[[135 136]
 [143 140]
 [104 119]
 [112 133]]
->
[135 140]

[[125 126 125]
 [102 122 131]
 [123 121 123]
 [121 118 131]
 [137 123 146]]
->
[125 122 123]

[[145 135 102 122]
 [114 119 122 120]
 [136 131 149 153]
 [136 133 152 151]
 [136 135 104 125]]
->
[145 119 149 151]

[[126 132 141]
 [116 139 156]
 [125 132 137]]
->
[126 139 137]

[[149 120]
 [149 119]
 [146 121]]
->
[149 119]

[[149 139 109 124]
 [124 145 134  99]
 [127 131 131 130]
 [130 139 136 109]]
->
[149 145 131 109]

[[118 157]
 [116 115]
 [128 115]
 [141 138]
 [ 98  99]]
->
[118 115]

[[147 128 123 128]
 [144 123 129 130]
 [102 138 125 125]
 [139 138 129 128]
 [131 124 125 136]]
->
[147 123 125 128]
---
[[112 110 119 131]
 [136 117 120 131]
 [138 107 135 107]
 [151 108 108 138]
 [134 129 123 100]]
->
[[151 108 108 138]
 [112 110 119 131]
 [136 117 120 131]
 [134 129 123 100]
 [138 107 135 107]]

[[137 124 103 128 108]
 [143 135 121 138 108]
 [149 139  99 121 121]
 [144 127 111 124 111]]
->
[[149 139  99 121 121]
 [137 124 103 128 108]
 [144 127 111 124 111]
 [143 135 121 138 108]]

[[127 133 131 132 112 126 131 115 128 129 124 130 122 138]
 [120 121 128 142 114 121 146 119 136 115 106 139 128 138]
 [113 122 121 118 117 127 111 136 142 119 111 139 137 124]
 [122 141 133 108 136 130 107 134 146 129 131 129 146 126]]
->
[[113 122 121 118 117 127 111 136 142 119 111 139 137 124]
 [120 121 128 142 114 121 146 119 136 115 106 139 128 138]
 [127 133 131 132 112 126 131 115 128 129 124 130 122 138]
 [122 141 133 108 136 130 107 134 146 129 131 129 146 126]]

[[129 134 119 133 149 127 128 126]
 [125 129 127 129 127 148 130 127]
 [126 126 131 125 132 130 133 125]
 [130 125 133 128 130 135 122 124]
 [128 125 125 131 126 122 135 132]]
->
[[129 134 119 133 149 127 128 126]
 [128 125 125 131 126 122 135 132]
 [125 129 127 129 127 148 130 127]
 [126 126 131 125 132 130 133 125]
 [130 125 133 128 130 135 122 124]]

[[124 138 135 133 143 120 121 136 123]
 [110 125 134 115 121 129 126 110 113]
 [128 123 140 121 138 127 116 127 128]
 [114 102 128 134 130 138 117 132 136]
 [130 110 133 141 137 116 129 112 114]
 [141 112 132 122 130 119 131 131 134]
 [130 141 124 125 128 120 127 115 117]]
->
[[130 141 124 125 128 120 127 115 117]
 [114 102 128 134 130 138 117 132 136]
 [141 112 132 122 130 119 131 131 134]
 [130 110 133 141 137 116 129 112 114]
 [110 125 134 115 121 129 126 110 113]
 [124 138 135 133 143 120 121 136 123]
 [128 123 140 121 138 127 116 127 128]]

[[134 125 137 138]
 [125 127 129 145]
 [126 130 118 125]
 [136 128 124 131]
 [133 131 143 137]
 [117 124 102 130]]
->
[[117 124 102 130]
 [126 130 118 125]
 [136 128 124 131]
 [125 127 129 145]
 [134 125 137 138]
 [133 131 143 137]]

[[123 132 126 134 136 143 109 117 108]
 [127 119 132 141 113 119 142 132 140]
 [119 142 115 109 109 122 126 126 138]
 [128 117 121 126 111 153 114 136 110]
 [138 119 154 140 122 124 131 127 129]]
->
[[119 142 115 109 109 122 126 126 138]
 [128 117 121 126 111 153 114 136 110]
 [123 132 126 134 136 143 109 117 108]
 [127 119 132 141 113 119 142 132 140]
 [138 119 154 140 122 124 131 127 129]]

[[123 149 126 137 132 124 142 118 112]
 [141 104 124 125 129 139 128 154 144]]
->
[[141 104 124 125 129 139 128 154 144]
 [123 149 126 137 132 124 142 118 112]]

[[121 130 130 128 132 131 127 135]
 [ 99 144 134 120 147 143 106 113]
 [132 129 123 131 124 129 128 128]
 [127 112 111 112 116 112 117 123]
 [132 126 120 122 129 126 121 134]
 [131 128 136 130 136 129 134 132]
 [124 133 128 133 126 133 132 121]
 [118 126 124 118 145 129 118 129]
 [124 124 132 124 140 127 129 135]]
->
[[127 112 111 112 116 112 117 123]
 [132 126 120 122 129 126 121 134]
 [132 129 123 131 124 129 128 128]
 [118 126 124 118 145 129 118 129]
 [124 133 128 133 126 133 132 121]
 [121 130 130 128 132 131 127 135]
 [124 124 132 124 140 127 129 135]
 [ 99 144 134 120 147 143 106 113]
 [131 128 136 130 136 129 134 132]]
